Each row of numbers belongs to one of the nodes below and depends on some of the facts about them. Some rows are named. Which node is each other row?

Named rows:
viste: [ 53   1 -13  -5  -1   8 -62  35 -19  23  23  11  18 -10 -18 -11 -33 -43
 -22  16  52  -3   8  50 -20 -36  -7 -45  25   9 -34   3  -9  13 -57  66
  -4]
plabomir: [ 15   7 -19 -13  25  15 -21  26 -30  29  10  11   1  -5 -17   7  21 -28
 -14  -6  25  13  -7  22 -58 -11 -33  -3   2 -10 -26 -16  23  -4 -21  10
   5]
skiga: [ 15  15 -12  -6   5  28 -13  17 -37  25  19  23  -2 -25  -7   0  25 -27
   2   1  21   9   0  10 -51  -6 -17   0  10   6 -27  -2  21 -11  -8  12
 -21]
trudrozom: [-22  -8   8  21 -11 -47  33 -28 -12 -28  17   0 -23  -3  18  41   1  18
 -20  29 -27 -13 -33 -39   2  20  22   6  -2  -2  -6 -17 -13   9  10 -27
 -26]
flasto: [-22  -5  22   8  -2 -49  33 -35  -6 -25  17   5 -19   1  13  32   1  43
 -36  22 -31 -21 -40 -45  21  17  32  -3 -16  10  -2 -14  -6  14  -5 -23
 -22]
plesul: [-22  -6  13  16  -9 -45  41 -31  -8 -28  14   0 -21  -4  15  36   0  29
 -30  26 -25 -15 -36 -41  12  18  29   4 -11   1  -5 -17 -12  14  -1 -25
 -19]
klakur: [-15 -24  11  19 -11 -44  23 -27 -14 -30  -4   0 -31  32   3  10   7  20
   3  17 -24   2 -38 -39  62  16  14  -8 -18  -7   9   1 -23  24   6  -7
 -17]
klopos: [ 21  12  -6 -23   5  23 -11   9 -35  34  21  19   3 -21 -20  -8  24 -15
  -8  -5  24  11  -1  10 -38  -9  -6  -4   9  14 -12  -1  29  -7 -30   7
 -14]
ragri: [ 13  16  -8 -15  19  23 -24  15 -37  29  18  20   0 -14  -5  -7  27 -17
 -11  -4  18   2  -5   8 -43  -6 -21  -6   5   9 -32  -2  23 -11  -4  18
 -22]
stemes: [ 19   8  -8 -16  10  19 -25   7 -44  33  19  18   1 -15 -14  -8  24 -25
   1  -4  24   8  -5   8 -40  -3 -14  -3  16  15 -14   1  29  -7 -20  11
 -19]
gudon: [-25  -2  12   3  12 -48  54 -15   1 -28   8  -4 -21   7  12  41   6  47
 -49  17 -19 -16 -43 -41  12  15  24  -3 -31 -15 -13 -27 -16  17  -7 -25
  -1]
plinas: [-18  -8  15   1   2 -53  36 -29  -8 -25  14  -5 -20   9   9  34   5  42
 -39  19 -25 -22 -41 -44  18  19  28   0 -16  -1  -3 -18 -14  17  -3 -25
 -19]
stisku: [-28   2   9  22  -8 -41  62  -9   7 -37  11  -2 -18 -16  22  46  -5  11
 -37  28 -21  -2 -28 -27  -2  11  21  11 -17 -21 -29 -29 -18  15  18 -31
  -4]
nedru: [-28  -5   7  22   5 -46  36 -22  -8 -32  10  -2 -22   6  22  39   3  30
 -31  23 -25 -16 -39 -41   8  18  15  -1 -17 -13 -20 -18 -17  17  16 -18
 -15]
fafli: [ 16   9   0 -13  11  20 -30  -2 -36  33  22  25   6 -18 -18  -9  18 -20
  -6  -7  17   8  -9   8 -31  -8 -13  -7  10  24  -9   2  38  -5 -25  14
 -16]
kelak: [-22 -16   2  15   8 -58  24 -19 -12 -24  11  -7 -23  21   7  46   2  27
 -25  19 -28 -16 -46 -35  -2  23  10   4  -8 -10   2 -26 -11  14  -3 -26
 -11]
kligrok: [-25 -10   7  23  -7 -50  30 -22  -5 -28  14   0 -22   3  14  44  -3   9
 -20  25 -32  -7 -32 -29  -1  17  14  10  -4  -6  -8 -24 -13  11  11 -29
 -18]
ligre: [ 38  -2 -10 -24   4  12 -36   6 -44  32  15  16   1  -3 -27 -16  16 -33
   4   0  24   6  -2  20 -27 -12 -16  -4  23  13  -7  -1  20  -2 -30  20
 -19]
brukluter: [ 11  11 -15  -4  13  30 -17  23 -36  26   6  23  -6  -5  -9 -14  30 -16
   6  -7  26  19  -3  12 -24  -7 -25 -15  -7  -3 -28   8  15  -5  -7  27
  -9]

Facts:
truzin θ:339
groplos Σ:siste θ:339
viste Σ:nostes θ:339
flasto Σ:trikekli tofek θ:258
stemes Σ:boplis truzin napleven θ:339
gruplo θ:258
finim Σ:bisur θ:258
brukluter Σ:sasa skego θ:339
beklos θ:258
pegrun Σ:kledre mimam fozo θ:339
zabri Σ:boplis pedil θ:258
ribrok Σ:zubrar stagrik θ:258
napleven Σ:memovol kledre flano θ:258
bigrim θ:339
memovol θ:258
siste Σ:zusti klinan θ:258
gitron Σ:plukar liti θ:258
drestin θ:339
plabomir Σ:klope θ:339
klufle Σ:plesul pofo tofek klopos θ:258
vastar Σ:liba θ:339
roko θ:339
nedru Σ:sare truzin guskadi θ:258
tiskul Σ:klope θ:258
plukar Σ:zagir θ:339
skeklo Σ:zubrar θ:339
ruplaflo Σ:liti θ:258
tubris Σ:zabri zubrar θ:258
budu θ:258
kligrok Σ:pegrun θ:258
fozo Σ:zubrar θ:258
banam θ:339
niklor Σ:plaflim flasto plinas stokon θ:339
dobrok Σ:klinan θ:258
dobros θ:258
vegrek Σ:mabrek mimam θ:339
fledim Σ:nitun θ:339
ragri Σ:plaflim sasa θ:339
staga Σ:ligre skeklo θ:339
mimam Σ:zago θ:339
kledre Σ:pefla θ:258
stuvor Σ:sipla roko skego θ:339
dasam θ:258
nitun Σ:sare stagrik dridel θ:339
flatrokis Σ:ribrok flano θ:258
klinan Σ:gruplo θ:258
plesul Σ:flano θ:258
nirek Σ:toplapir beklos bisur finim θ:339
skiga Σ:sasa mabrek drestin pefla θ:339
totigu Σ:pegrun vinok stagrik θ:258
liba Σ:flatrokis stemes θ:258
liti Σ:plukar kelak θ:339
skego Σ:klakur θ:339
bisur θ:258
kotrur Σ:doto θ:258
klakur θ:258
pedil Σ:kelak θ:339
kulutis Σ:piri vegrek θ:339
ligre θ:339
trute Σ:guskadi roko θ:258
zago Σ:sare zubrar stagrik θ:258
klope Σ:boplis liti ligre pefla θ:258
stisku Σ:mimam θ:258
zubrar Σ:pefla θ:258
zagir θ:258
skogoger Σ:staga budu θ:339
klopos Σ:mimam θ:339
zigek Σ:kledre pedil skomun kligrok pefla θ:339
guskadi Σ:sare θ:258
zistu Σ:truzin dobrok θ:258
doto Σ:piri zusti θ:339
mabrek Σ:flano guskadi mulak skeklo θ:258
stokon Σ:truzin θ:339
sare Σ:boplis truzin liti ligre θ:339
sefer Σ:klope gitron θ:258
trikekli Σ:pegrun θ:258
briska Σ:flatrokis flano θ:339
lusur Σ:vastar mudrivul stagrik fozo θ:258
toplapir Σ:sipla tebar θ:258
gosuk Σ:ruplaflo θ:339
dreklos Σ:plaflim θ:339
tomeflu Σ:gruplo θ:339
sipla Σ:klakur skogoger finim θ:258
boplis Σ:kelak gitron θ:258
stagrik Σ:gitron pefla θ:339
kloske Σ:mudrivul θ:258
vinok Σ:piri dasam sefer θ:258
tofek Σ:dobrok θ:258
pofo Σ:sasa klopos tiskul θ:258
pefla θ:339
mulak Σ:guskadi θ:258
gudon Σ:pofo gosuk θ:258
veklan Σ:viste bigrim ligre θ:339
taklal Σ:pegrun bisur skeklo θ:258
plinas Σ:gosuk zago θ:258
ritraskon Σ:fafli flatrokis finim θ:258
fafli Σ:trikekli tofek fledim zusti θ:339
skiklar Σ:niklor θ:339
dridel Σ:boplis θ:258
tebar Σ:fozo θ:258
piri Σ:stemes guskadi θ:339
mudrivul Σ:plaflim sare bigrim θ:339
klupos Σ:pofo gosuk θ:258
skazis Σ:bigrim θ:339
flano Σ:trudrozom θ:339
kelak Σ:plukar θ:258
sasa Σ:sare liba piri stemes θ:339
zusti Σ:flatrokis θ:258
skomun Σ:tubris θ:339
keflir Σ:tofek θ:339
mosegrir Σ:dreklos bigrim θ:258
plaflim Σ:flatrokis θ:258
trudrozom Σ:memovol pefla θ:258
nostes θ:258

Which node is each row?
No name comes twice in this set of rows, the named rows included.
[  1   6  11  -9  20  23 -39  25  -6  37  10   8   7 -11 -30 -28   9 -44
 -17 -33   0  38  11  31  -3 -15 -27  -7   3  20 -16 -11  31  -6   9  15
  -8]	nirek
[ 17   3 -19 -14  11  16 -31  16 -39  31  16  19  -1  -8 -21   7  22 -28
   3  -5  17  11  -4  20 -58  -4 -25   2  17   9 -10  -9  25 -13 -27   5
 -14]	pedil
[-24  -8  18  16  -2 -49  28 -34  -7 -27  16   2 -18   3  14  34  -3  31
 -32  22 -30 -16 -39 -42  17  17  23   2 -11   4  -5 -17  -5  17   3 -24
 -18]	trikekli
[-15 -35  -5   2  26 -78  -5 -29 -27 -18  10 -17 -27  56 -16  45   6  46
 -24   6 -25 -24 -63 -45   5  29   6  -2  -6  -7  33 -26  -4  20 -31 -30
  -7]	zagir
[-29  -7  24  47  32 -36  43 -56 -21 -28  10 -47   2   0  28  15 -20 -24
 -67  20  13   1 -62 -79  43  30   1  13   7 -28 -21 -24  16  75  45   2
  16]	kotrur
[-12 -19  10   8   3 -50  26 -48 -39 -17  25 -41 -14  13   2  14   0   9
 -30  14   0 -15 -47 -77  30  36  30  20  22  -6  11 -11  -1  44  18 -30
 -22]	dasam
[-24 -12  18  32   6 -49  20 -45 -14 -29  12   4 -15   5  22  35 -10  20
 -31  29 -26 -13 -51 -47  21  19  12  -1  -7   2  -6 -14   8  27   7 -15
  -9]	zusti
[ 25   2 -12 -19  -1  17 -29   4 -46  34  21  21   1 -14 -24  -6  23 -30
   9  -3  24   9   1  11 -44  -4 -12   3  25  17  -4   0  29  -9 -26   5
 -27]	pefla
[ 22   6  -5 -16   6  21 -22  10 -35  28  14  20  -1 -14 -19 -10  20 -39
   2  -3  19  15   2  19 -35 -12 -19   1  15  10 -15  -4  25  -7 -14  12
 -16]	skeklo
[-35 -25  41  13   1 -55 -11 -21  22  -4  17 -27  -9  20 -22  -7 -25  -5
 -37 -26 -54  17 -19 -24  75  11  22   3  -1  28  25 -22   1  22  31 -29
 -23]	beklos
[ 28 -24   4  30 -28 -68 -17  -5  11 -29  22 -13   2  12   0  29 -74   5
 -45  48  18 -29 -23   6  42 -16  42 -51  16  -2 -14  -5 -56  46 -57  44
   4]	nostes
[  3   3   2  41  34  12 -66 -19 -31  17   4  75   4 -10   5  26  -2 -13
   1  18  -2   7 -39  29 -56 -18 -57 -27 -14  27 -20   3  73  -7 -47  40
  17]	groplos
[-21  -8  12   5   1 -51  44 -25  -9 -26  11  -5 -21   7   8  35   3  39
 -35  19 -20 -17 -39 -43  14  18  25   0 -17  -6  -4 -19 -13  19  -6 -26
  -9]	pofo

Now the same nodes, written a new way:
Some rows with their names:
gitron: [ -4  24   9  14   8  22  -8   6 -12  20 -32   0  -9   5  18  -1  11   0
  14  -9  27  -3   6  11   6 -13 -16   4 -10  25   6  -9  25 -16  -2   2
 -15   5  -1 -31  13   5  13   7   0   4  -2  -2  -5 -34   2 -17 -12]
gudon: [  1  36  10  18  28  24 -18  19 -19  28 -10   3  20   3  22   7  27   4
  36  -3  18   4  -1  12 -16 -21   4 -22 -11  28  25  -5   7  -8 -37 -19
  -8  -7   0 -23  10   6 -10  -1  -2   5  17 -15  13 -19  12 -36  -5]
klakur: [-10  -3   4  18  13  29  -7  -3 -21  -2 -25  -1  31   4  22  14   3  14
   7 -12  43  -2   4   4  10  27 -51 -34 -35  16   2   1  22  10   0  14
 -33  18  14 -40  -8 -29   3  21  -7  36 -12  21 -39 -22 -40  13  10]
trute: [  9 -13   2  13  41  25 -38  -2 -29  17 -29 -10  25 -14  13  16   1   6
  31  -2  23   6 -12  13  -7  10 -37 -28 -36   7   4 -16  20 -14 -16   0
 -23 -11 -11 -35   9 -31   2   8  -2  24  17  23 -19  -4  -1  -6   6]
fafli: [ -4 -17  -4  -8 -24 -28  10 -13  15 -17  33   3   0 -15 -20  -3  -6  -8
 -15   9 -37   5   4 -22 -12  11  14  13  22 -23  -5  21 -32  13  14  -1
  17  -3   7  46 -22   6 -14 -17  -1 -17 -11   3   6  32   4  21  -3]
trudrozom: [ 10  12  16   7  26  12   2  -4  -9  22 -28   7   3   5  12  -1  -7   6
  -6  -9  18  -5   3  28  18 -14 -17   9 -13  13   4   3  22 -14   4   3
 -11  10 -16 -41  24  -2  10   8 -15  18   6 -12  -8 -23  -7 -13  -5]
zusti: [-11   8  16   9  21  24  15 -16 -16  27 -11   4   8  -3  -7  23   9   0
  -5   0  25   9   8  14  14 -20 -40 -19   4  10  17 -10  20 -26  -6   3
 -11  10 -11 -31  20  -1  10  -3  -9  10   3  -6  -8 -12   1 -11  15]
truzin: [ -7 -19  -9  -6 -37 -29   4  -9  19 -17  30   6  -6 -17  -2  -8 -16   3
 -17   2 -23  -2  11 -21  -9  12  16  27  18 -21 -23  39 -31  18  22   5
  24   2  15  33 -35  10  -9  -1  -7 -13 -20  15   3  19  -3  21  -9]
skego: [  3 -38 -20  -3 -26 -17 -25  -4   0 -38  29  -8  19 -16  -5  -2 -12   1
   8   9 -26   0 -11 -30 -24  52  -7  -5 -12 -21 -15  10 -23  25  12   7
  -6  -5  17  35 -44 -24 -18   2   7   5  -6  42 -13  36 -11  39  -3]
bigrim: [-16 -36 -32 -28 -30 -24  20   7  36 -23  29 -15 -40  11  -9  -4 -14   6
 -22   4  -8 -15  11 -10   0  13  43   3   6 -31 -43  -6 -29  15  10  28
  59  11   7  20 -33   3   3  11  11 -16 -20  16   3  13  -2  13   8]
kulutis: [  9 -25 -14 -10 -21 -30 -16  -5  15 -20  26   6  -4 -11 -19 -22 -16 -12
  -2  13 -43   7 -10 -16 -18  10  23   8  15 -24   3   9 -11   0  -4 -13
  14 -22  -7  46   0  -5  -9  -8   5 -18  17  13  18  45  26  19  -3]
mosegrir: [-10 -14 -15 -10  48  20  15  20   9  27 -19 -21 -21  20   1  21   8   7
  18   2  48 -12   9  29   0 -10  13 -34 -22   1  -7 -66   6 -13 -28  27
  40   1 -23 -50  10  -5   6  13  11   7  23  -9  -5 -25  11 -34  22]
dridel: [  1  20  11  11  16  22  -3   4 -13  20 -30   1  -4   6  14   2  10   5
   9 -10  27  -3   6  17   7 -14 -16   6 -12  24   6  -8  21 -17   2   2
 -11   4  -5 -34  17   5  13   5  -5   9   3  -8  -6 -31  -1 -16  -5]
klinan: [ -9  11  16   5  12  30  25 -21 -19  22 -10  -8  20 -22 -16  70  -1  11
   1  15  36  15  -5   9  26 -34 -47   8  16  -3  -1 -20   7  -3   9 -24
 -38  -3  -7 -29   7  11  17  -1   5   5   4 -15 -13 -27  -1 -31  17]
dobrok: [-10  16  19  11  22  23  17 -11 -14  30  -5  -1  24 -16   0  41   4  10
   9   5  32   8   5  13  15 -26 -31  -5   3   3   4   1  -1  -4   0  -9
 -19   8  -7 -33   2   5   6  -1  -6  14  -5 -18  -7 -22  -4 -26  13]
brukluter: [ 12 -35 -22  -7 -12 -22 -28   0   5 -28  26 -12  11 -19 -11  -5  -7  -6
  16  11 -38   3 -15 -22 -33  37   7  -7  -2 -21  -5  -2 -29  16  -2  -4
   3 -17   6  38 -31 -17 -16  -6   7  -7   9  28   6  41  10  25  -5]
kotrur: [-44  -5   6  10   8  36  -2 -21 -19  31 -10  31   1   2 -21   4  18 -17
 -21  10  29  39  13  -3   6 -35 -38 -68  22   7  48 -23  78 -63 -49  -6
  -4 -33 -14 -13  75 -24  16   7  -6 -20  39  22   6  29  42   7  29]
ligre: [ -3 -13 -16 -14 -44 -20   7   3  20 -29  37  -1 -23   6  -2 -17 -13   1
 -24  -3 -30  -6   3 -22  -6  14  22  10  13 -18 -25  24 -17  13  19   6
  22  11  16  36 -27   9   2   4   3 -13 -30  18   1  12 -14  19  -2]
budu: [  5  32 -24  21 -32  31  46  18  -5 -10  44  -4  12  89  12   7 -24  15
   2 -10  17 -11  -1  13  32   3 -64 -70  -8  45  62   2  37  14 -17 -15
 -23  75   8 -23  13  20  -5  66 -26  33  -5  13 -23 -48 -67  18  59]

Which node is each row?
No name comes twice in this set of rows, the named rows included.
[ 27  26  12   5  43  12 -12  14 -13  14 -18   8  16  10   9  -8  -2   0
  15  -6  -2   3 -19  30   7 -24   2 -16 -16  18  30 -11  24  -8 -28 -23
 -23  -9 -22 -19  45  -7   1   0  -5  11  33 -27  12  -5   5 -26   2]	stisku
[-24 -29 -11 -13 -44 -22   1 -23  13 -15  36  16 -13 -13 -27 -10  -6 -14
 -31  11 -31  20  11 -31  -7   0   2  -4  35 -25  10  18   4 -16  -2   1
  21 -17   3  45   4  -4  -2  -6  -3 -33   2  31  10  51  29  34   9]	doto
[  8 -14 -23 -10 -40 -20   8   6  15 -33  43  -5  -8  20 -14 -15 -17  -6
  -7   4 -39  -5  -9 -20  -8  19  12  -4  12 -10   6   7 -19  17   9  -2
  11  11  10  45 -16   9 -10   9   3 -10  -6  15   3  21 -12  29   9]	staga
[ 10 -44 -24  -5 -12 -17 -30   0  -2 -37  22 -16  20 -17 -14  -3  -6  -5
  20  14 -32   3 -19 -28 -31  52  -3 -15 -13 -19  -6  -7 -25  24   2   1
  -6 -13  11  43 -34 -29 -21  -2  14  -2  10  38  -8  46  -1  34   3]	stuvor
[  0 -11  -6 -38 -22  10  -7  31   9 -51  49 -23 -42  14  12  11   1  -1
 -61 -16 -57   6 -35 -27  -2 -27  71 -48   1 -30 -75  20  -9   5 -19  14
  31  29  15  46 -25 -14  15 -12  20  -8 -66  21  33  48 -30 -22  11]	viste
[  7  24  15  11  37  18  -2   9 -14  30 -10   5  24   0  11  11  13   3
  22  -3  13   2  -2  19  -1 -23  -6 -18 -13  17  23  -7   5  -7 -25 -11
 -10  -6 -11 -26  17   1  -7  -5  -8  11  16 -21   6 -13   7 -31   6]	klufle
[  5  -7   1  -5  -7 -30  12  -7  17  -1  52  -1  25 -25 -25   9   6  -5
   9  18 -50   9  -3 -20 -31  -2  27   2  24 -23   7  25 -62  19  -9  -9
  25  -6   2  43 -38  14 -37 -29  -7  -8  -3 -17  22  43  16   0   8]	keflir
[  9  20  13   4  36  19   3   5 -11  10 -37   0  14  13   0  -2  12  -7
   9  -4  20   1  -5  22  12  -4 -14 -23 -20  20  25 -30  25  -4 -18   3
 -25  -1 -10 -24  34 -13   1  -4   4  13  21 -25  -4 -14  -7 -13   4]	taklal
[  0  17  15   5  28  22  11   6 -10   2 -39   3  13  14   5  -4  10  -2
  -1  -6  32  -3   2  17  17   6 -16 -17 -24  18  19 -21  19   2  -7  15
 -29   7   1 -24  26 -17   4   1   5  20   9 -23 -20 -19 -21   1   2]	tebar
[ -7   1   5   7  30  17   9   4  -3  30 -20   0   4   6  12  13   5  10
   8  -2  35  -4  13  23   6 -10 -10 -14 -18   7   4 -13  11 -11 -14  13
  14   6 -11 -42   8  -1   4  10  -8  13   4  -9  -8 -25  -2 -16  11]	plaflim
[-14  13  11  14  10  22  -9  -5 -11  21 -29  18  -6   4  20  -5   6   3
  -4  -9  35   3  11  15  11 -19 -17 -10  -3  16  10   2  38 -20 -11  -1
  -5  -7  -2 -33  30  -5  17  14  -8  -2   7   3  -7 -21   9  -4  -4]	vinok

Now the same nodes, written a new way:
Some rows with their names:
siste: [-56  14  15 102  25 -10 -39 -40  -6 -50   2  13 -10  39  13 -49  21   3
   4  15  21  -9  51  -7   2  24]
kloske: [-48  21  28  89  32  -7 -28 -34   6 -48   0  25 -15  53  -7 -61  23   0
   9  17   8 -11  42 -12   0  12]
napleven: [-44  11  24  81  35  -6 -29 -34   0 -43 -13  -4 -27  42  -4 -65  17   6
  12  39  15  -1  25 -32  -8  21]
memovol: [-46  18  24  87  28  -1 -33 -34   9 -47  -7  11 -22  53  -3 -60  21   5
   9  21  16  -6  37 -26  -3  19]
trudrozom: [-34  16  17  71  30  -4 -36 -35   0 -54  -7  11 -19  49 -14 -59  31   8
   3  41  17 -15  35 -45  -7  27]
totigu: [-46  20  21  84  31 -10 -22 -38   0 -63   5  26 -23  49  -8 -66  22 -11
  14  11  11   0  38 -17  -7  14]
gruplo: [-50  16  19  96  24  -4 -36 -38   7 -42  -4  17 -13  53   5 -57  24   5
   7  15  18  -7  42 -17   1  19]
tomeflu: [-49  22 -20 -10   7 -15 -51  -4  63 -19 -78  -5  -4  51  -9 -30  18   2
   3 -15  -3  45  73  47 -30  38]
stuvor: [-42  18 -17  -6   7 -10 -51  -3  71 -23 -74 -10  -9  54 -16 -38  13  -2
   4 -20   1  48  76  45 -30  29]
sipla: [-40   8  27 107  27   5 -32 -34  22 -39  -2  13 -24  53  -6 -68  14  -1
  15   2  26  -2  44 -18   2  10]
finim: [-37  14  26 103  26   2 -28 -38  18 -43  -2  11 -25  49  -3 -68  10  -6
  14   5  23   0  45 -20   0   9]
mabrek: [-59   9  32  69  36   2 -14 -21   9 -55   0  -2 -33  47  13 -63  25  11
  19  32  22   1  30 -25  -1  24]
doto: [-46  14 -20  -7   2 -11 -56   2  57 -50 -60 -14  -6  43  -6 -27  17  -7
  -1 -15   0  57  94  54 -34  37]
gudon: [-55  15  24  97  38  -4 -39 -22   3 -43  -2  22 -12  59  -2 -65  26   5
  10  13  19 -11  36  -7  -5  24]
sasa: [-35  20  -4  -5   5 -10 -53  18  63 -60 -57  -8  -6  54  -9 -26  28  -9
   5  -3  -5  62  84  61 -39  30]
tofek: [-59  26   7  98  21 -15 -33 -49 -13 -37  -8  22 -11  47  19 -43  26   2
   3  17  16  -7  40  -5   0  26]
budu: [-45  17  24  94  28  -3 -33 -34  10 -47  -5  16 -17  54   0 -62  20   0
  12  14  19  -7  38 -19  -2  14]
staga: [-43  23 -11  -9   9 -14 -46  -5  74 -16 -80  -9  -7  50 -17 -35  15  -6
   8 -13   6  51  70  41 -29  34]
mosegrir: [-46  22  27  91  30  -3 -28 -34   7 -44   1  22 -15  60  -9 -65  20   3
  11  16   6 -11  43 -13   1   9]

Which node is each row?
No name comes twice in this set of rows, the named rows included.
[-52  23  37  74  49 -25 -13 -24   6 -50  11  35  -8  61  -9 -59  41  -5
  26  19  27 -13  41   1  -1  23]	zago
[-54  29  40  70  25  -1  -8 -20  15 -71   8  17 -26  64  22 -45  42   5
  21  30  11   3  31  -8   3  11]	guskadi
[-43  48   9 -15  13 -23 -40   0  74 -31 -90   8  -3  59  -2 -20  26 -10
  17   4 -12  53  49  54 -36  20]	sare
[-56  18  33  73  25   5 -15 -20  11 -67   8   6 -28  56  20 -55  32   8
  16  24  18   4  36 -18   2  18]	mulak
[-58   8 -19 -17  19 -12 -42  13  57 -30 -69  -8 -18  56 -19 -52  15   0
  11 -17  -1  56  54  53 -43  44]	vegrek
[-74  30   0 -27  25 -12 -60  -6  78 -48 -77  12  10  29  -7 -26   1  -6
   8 -30 -19  38  61  30 -35  38]	liti
[-37  20 -19 -21   7 -17 -52 -10  60 -34 -76  -4  -8  49 -27 -34  16  -8
   0  -8  -5  50  70  30 -39  36]	zigek
[-58  16  27  93  44 -10 -31 -19   3 -42   2  26 -10  63  -8 -69  28   9
  14  12  18 -16  35  -1  -6  24]	plinas
[-41  16 -12  -6  11 -17 -54   4  62 -39 -66 -13  -5  46 -17 -34  14 -10
   4 -10  -3  55  82  53 -37  30]	vastar
[-35  15  25 103  32  -4 -52 -22   6 -54  -4  24  -9  55  -9 -62  28  -1
   8  19  19  -7  32 -16 -16  19]	tiskul
[-50   8 -12 -28  19 -17 -43  -3  60 -13 -88 -42 -17  41 -17 -41   8   9
   5  19  -5  47  60  26 -35  41]	flano
[-52  -1  39  84  56 -18 -30 -31  -5 -42   1 -25 -14  27  -5 -69   4   2
  14  48   9  -7  56 -13  -3  13]	flatrokis
[-41  41  -3 -21  10 -19 -36  -5  69 -23 -72   2   0  68 -28 -32  21   2
   4  -4 -30  37  76  58 -25  13]	mudrivul

